Below is a small trained network, with its code and all its weights. Each question gives an input and a class and asks what happens when units are switched off, that is, made to give their printed mean instead of their output.

import numpy as np


def w(rows, s, z=0):
    codes = np.array(rows[::2]) - 128.0
    scale = np.full(codes.shape[1], s)
    scale[-1] = z or s
    return codes * scale


def f(y):
    return y / 2 * (1 + np.tanh(0.7978845608 * (y + 0.044715 * y**3)))


def log_softmax(a):
    a = a - a.max(-1, keepdims=True)
    return a - np.log(np.exp(a).sum(-1, keepdims=True))


def net(x, mask):
    res = np.array(x, float).reshape(1, 7) / 4 @ E
    y = f(res @ A[0][:, :-1].T + A[0][:, -1])
    res = res + np.where(mask, y, B[0][:, -1]) @ B[0][:, :-1]
    return log_softmax(res[-1] @ U[:, :-1].T + U[:, -1])


A, B = {}, {}
E = w([
[102,86,139,162,81,155,200,96,193,228],'x0',
[142,18,164,180,192,54,125,100,114,124],'x1',
[114,124,194,148,102,115,133,127,68,162],'x2',
[145,199,173,106,207,86,209,224,90,202],'x3',
[148,93,182,178,74,228,170,118,64,71],'x4',
[90,141,155,13,130,169,94,121,87,123],'x5',
[255,106,160,86,147,88,138,159,217,129],'x6',
],0.0064)
A[0] = w([
[213,64,116,128,155,63,89,117,178,30,229],'N1',
[122,45,172,135,66,177,125,41,114,102,161],'N2',
[161,141,162,61,178,123,183,169,137,201,187],'N3',
[89,136,204,124,187,100,133,143,21,97,172],'N4',
[139,44,165,135,76,169,134,3,111,72,186],'N5',
[191,128,168,174,123,88,203,178,167,203,240],'N6',
[110,108,148,253,50,132,204,86,118,166,203],'N7',
[230,86,120,91,217,45,81,176,170,92,221],'N8',
[139,96,109,220,35,130,196,105,117,126,218],'N9',
[100,209,74,78,102,165,103,153,101,99,171],'N10',
[100,186,179,80,131,98,190,192,111,195,237],'N11',
[135,164,64,71,132,92,81,114,197,127,208],'N12',
[27,118,52,111,127,134,78,63,131,150,198],'N13',
[62,146,167,163,156,97,132,160,13,59,201],'N14',
[154,135,153,74,112,92,177,178,149,213,178],'N15',
[141,141,170,97,181,67,137,146,69,67,185],'N16',
[68,105,74,116,166,63,90,77,155,228,207],'N17',
[146,137,160,179,112,120,227,228,187,251,235],'N18',
[109,36,167,203,116,185,90,97,98,113,219],'N19',
[73,190,94,117,119,166,74,160,104,75,239],'N20',
[96,170,87,96,53,186,102,66,120,71,253],'N21',
],0.006,0.0026)
B[0] = w([
[254,108,86,182,97,43,86,121,169,49,218],'N1',
[148,64,205,113,69,128,84,24,52,123,200],'N2',
[170,130,222,63,176,174,176,181,188,178,212],'N3',
[108,151,191,90,170,60,80,179,54,178,196],'N4',
[184,32,208,127,38,122,50,30,102,83,214],'N5',
[145,155,152,209,225,134,231,129,187,146,229],'N6',
[57,129,123,206,128,110,157,44,41,141,210],'N7',
[223,113,88,134,181,95,125,231,181,103,244],'N8',
[133,150,106,206,126,116,149,30,37,77,197],'N9',
[84,245,77,86,112,205,98,177,131,95,207],'N10',
[99,193,197,82,144,184,184,194,138,190,236],'N11',
[140,150,61,113,116,119,164,136,203,109,209],'N12',
[39,114,62,47,54,82,116,105,163,143,211],'N13',
[115,155,128,94,138,75,71,168,10,163,207],'N14',
[123,100,201,113,189,189,225,155,230,164,202],'N15',
[182,143,144,103,172,64,89,203,105,128,184],'N16',
[86,51,70,132,96,80,171,169,169,203,206],'N17',
[126,154,150,204,240,178,250,83,156,185,253],'N18',
[141,72,171,138,102,89,84,45,60,136,198],'N19',
[87,197,69,31,63,180,60,169,111,106,215],'N20',
[45,118,83,87,52,202,29,83,134,29,240],'N21',
],0.0053,0.0063)
U = w([
[41,85,59,92,112,76,139,117,193,166,98],'0',
[151,136,229,105,194,191,207,155,202,212,104],'1',
[254,105,98,148,158,57,105,161,193,72,225],'2',
[108,158,179,86,169,73,83,187,38,185,2],'3',
[96,133,128,249,175,119,198,62,90,144,102],'4',
[134,36,196,115,78,133,65,38,80,101,176],'5',
[72,216,85,87,106,244,81,135,131,52,173],'6',
],0.0065,0.00072)

Each question gives the input, the list of numbers given to net, and the class t.
The units are the neurons (one row each of A and B). Each row of codes is followed by its name. A weight is (code - 128) times the scale printed after its matrix; where a second scale follows, it is the last column's (A, B and U).
mask holds one flag per neuron, in row order. A switched-off neuron (its flag False) gives its mean, the last column of its row in B, instead of its output. The means were averaged over made-up inputs and are rounded, as every weight is.
A unit's drop is (log p(t) with every unit on - log p(t) with that unit switched off) / (log p(t) with every unit on - log p(t) with every unit switched off).
The circuit of an input: a set's keep is (log p(t) with only the set's units on - log p(t) with every unit switched off) / (log p(t) with every unit on - log p(t) with every unit switched off). Starting from the 12 units with the biggest drops (on a tie, the unit counted first), units are removed one at a time, each time the one whose removal leaves the highest keep (on an exact tie, the one counted first), for as long as the keep stays at least 0.8.
circuit, biggest first: the units of the circuit, biggest drop first
k most important neurons: the k neurons with the biggest drops, biggest first
drop of u: that unit's drop, to one decimal
input [1,8,6,4,-5,-8,4], class 1: circuit, biggest first	(N18; N15)
input [-2,3,-4,-4,6,-4,5], class 5: circuit, biggest first	(N5)
input [2,6,-4,0,-7,-1,-1], class 2: circuit, biggest first	(N8; N1)
input [-2,1,7,1,-6,3,7], class 1: circuit, biggest first	(N15; N3)
input [8,-5,-3,2,4,-5,0], class 4: circuit, biggest first	(N7; N9)
input [2,-2,4,0,7,-3,3], class 4: circuit, biggest first	(N7; N9)
input [6,-5,8,-3,-5,-6,2], class 4: 2 most important neurons	(N7; N9)
input [-5,2,7,-1,4,1,7], class 2: circuit, biggest first	(N1; N8)
input [5,-1,7,-5,2,-4,7], class 4: 3 most important neurons	(N6; N18; N7)
input [-3,7,-7,4,-7,-2,-5], class 2: circuit, biggest first	(N8; N1)
input [-6,-5,0,-6,7,-5,-6], class 5: 2 most important neurons	(N5; N19)
input [-2,-4,-4,-8,4,-2,0], class 5: 2 most important neurons	(N5; N2)
input [-4,3,4,4,-7,-4,6], class 1: 2 most important neurons	(N15; N3)
input [-8,4,0,6,-2,7,7], class 2: circuit, biggest first	(N8)
input [2,-8,-7,5,-7,5,-1], class 1: 2 most important neurons	(N3; N15)
input [-4,-1,-3,8,7,1,-7], class 3: 2 most important neurons	(N4; N14)
input [-3,2,1,7,-8,-1,2], class 1: drop of N21	0.0
input [-4,0,-2,5,5,3,1], class 3: drop of N4	0.2
input [1,-4,7,0,-2,-6,1], class 4: drop of N9	0.2
input [8,-2,7,5,8,3,-2], class 4: circuit, biggest first	(N7)
